Here is a tiny trained network, its code and every weight. The questions are about switching its units off for an input and a target symbol, where a switched-off unit gives its printed mean instead of its output.

import numpy as np


def w(rows, s, z=0):
    codes = np.array(rows[::2]) - 128.0
    scale = np.full(codes.shape[1], s)
    scale[-1] = z or s
    return codes * scale


def norm(h):
    return h / np.sqrt((h * h).mean(-1, keepdims=True) + 1e-5)


def f(y):
    return y / 2 * (1 + np.tanh(0.7978845608 * (y + 0.044715 * y**3)))


def softmax(a):
    e = np.exp(a - a.max(-1, keepdims=True))
    return e / e.sum(-1, keepdims=True)


def log_softmax(a):
    a = a - a.max(-1, keepdims=True)
    return a - np.log(np.exp(a).sum(-1, keepdims=True))


def net(x, mask):
    ids = ['ΔΠστφω'.index(c) for c in x.split()]
    T = len(ids)
    res = E[ids] + P[:T]
    q, k, v = (norm(res) @ M[0].T for M in (Q, K, V))
    z = softmax(np.where(np.tri(T) > 0, q @ k.T / 2**0.5, -1e9)) @ v
    res = res + np.where(mask[0], z, O[0][:, -1]) @ O[0][:, :-1]
    y = f(norm(res) @ A[0][:, :-1].T + A[0][:, -1])
    res = res + np.where(mask[1:9], y, B[0][:, -1]) @ B[0][:, :-1]
    return log_softmax(norm(res)[-1] @ U[:, :-1].T + U[:, -1])


Q, K, V, O, A, B = {}, {}, {}, {}, {}, {}
E = w([
[85,102,142],'Δ',
[85,101,146],'Π',
[246,72,183],'σ',
[80,209,128],'τ',
[133,79,228],'φ',
[227,7,101],'ω',
],0.016)
P = w([
[104,84,174],'0',
[232,113,145],'1',
[108,191,101],'2',
[60,51,139],'3',
[218,142,168],'4',
[87,178,85],'5',
[17,114,98],'6',
[191,165,204],'7',
[60,191,59],'8',
[10,131,52],'9',
[171,164,209],'10',
],0.013)
Q[0] = w([
[44,99,202],'head 1',
[94,49,10],'head 1',
],0.012)
K[0] = w([
[95,163,48],'head 1',
[50,205,250],'head 1',
],0.011)
V[0] = w([
[138,96,212],'head 1',
[31,49,2],'head 1',
],0.01)
O[0] = w([
[191,89,254,253],'head 1',
[169,86,5,136],'head 1',
],0.0085,0.0029)
A[0] = w([
[57,59,152,49],'neuron 1',
[207,163,65,123],'neuron 2',
[112,2,144,146],'neuron 3',
[32,71,144,53],'neuron 4',
[25,4,110,156],'neuron 5',
[86,99,136,81],'neuron 6',
[49,28,116,2],'neuron 7',
[126,240,130,27],'neuron 8',
],0.016,0.005)
B[0] = w([
[61,163,73,157],'neuron 1',
[244,98,120,144],'neuron 2',
[85,164,3,250],'neuron 3',
[220,166,122,162],'neuron 4',
[75,54,116,230],'neuron 5',
[142,144,77,134],'neuron 6',
[26,234,32,170],'neuron 7',
[86,155,27,140],'neuron 8',
],0.022,0.011)
U = w([
[75,72,124,29],'Δ',
[54,77,167,35],'Π',
[112,128,179,222],'σ',
[120,251,156,149],'τ',
[91,164,170,255],'φ',
[188,131,86,175],'ω',
],0.015,0.0035)

Each question gives the input, a string of symbols that net reads in full, and the target symbol t.
The units are the heads (2 rows each of Q, K, V and O) and the neurons (one row each of A and B). Each row of codes is followed by its name. A weight is (code - 128) times the scale printed after its matrix; where a second scale follows, it is the last column's (O, A, B and U).
mask holds one flag per unit, heads first, then neurons. A switched-off unit (its flag False) gives its mean, the last column of its rows in O or B, instead of its output. The means were averaged over made-up inputs and are rounded, as every weight is.
A unit's drop is (log p(t) with every unit on - log p(t) with that unit switched off) / (log p(t) with every unit on - log p(t) with every unit switched off).
The circuit of an input: a set's keep is (log p(t) with only the set's units on - log p(t) with every unit switched off) / (log p(t) with every unit on - log p(t) with every unit switched off). Starting from all 9 units, units are removed one at a time, each time the one whose removal leaves the highest keep (on an exact tie, the one counted first), for as long as the keep stays at least 0.8.
units of the circuit, in order: the units of the circuit, biggest drop first
top k neurons: the k neurons with the biggest drops, biggest first
drop of u: that unit's drop, to one decimal
input σ Π σ σ Π, target σ: top 2 neurons	(neuron 3; neuron 7)
input Π Δ ω φ Δ, target ω: units of the circuit, in order	(head 1; neuron 5; neuron 7; neuron 2)
input ω Δ ω ω Π ω, target Π: units of the circuit, in order	(neuron 4; head 1; neuron 7)
input ω τ φ ω τ Δ ω Δ, target ω: units of the circuit, in order	(head 1; neuron 2)
input σ Δ ω φ φ Π ω τ, target ω: top 3 neurons	(neuron 2; neuron 7; neuron 3)
input τ ω ω ω σ φ ω τ Δ ω φ, target ω: top 4 neurons	(neuron 5; neuron 7; neuron 1; neuron 8)
input ω Δ Δ Δ τ σ Π Δ, target σ: top 4 neurons	(neuron 3; neuron 7; neuron 5; neuron 1)
input Δ Δ τ ω φ, target ω: top 3 neurons	(neuron 5; neuron 7; neuron 1)
input Π Π Δ ω ω ω σ Δ ω τ Π, target ω: top 2 neurons	(neuron 2; neuron 1)
input Π Π σ ω σ Δ φ σ σ, target σ: top 3 neurons	(neuron 3; neuron 7; neuron 5)
input ω ω τ Π ω τ Δ Δ Π τ Π, target σ: drop of head 1	0.1
input Δ Π φ ω ω Δ ω Π, target ω: drop of neuron 2	0.2
input τ Π Δ φ Δ Π ω τ, target ω: drop of neuron 2	0.4
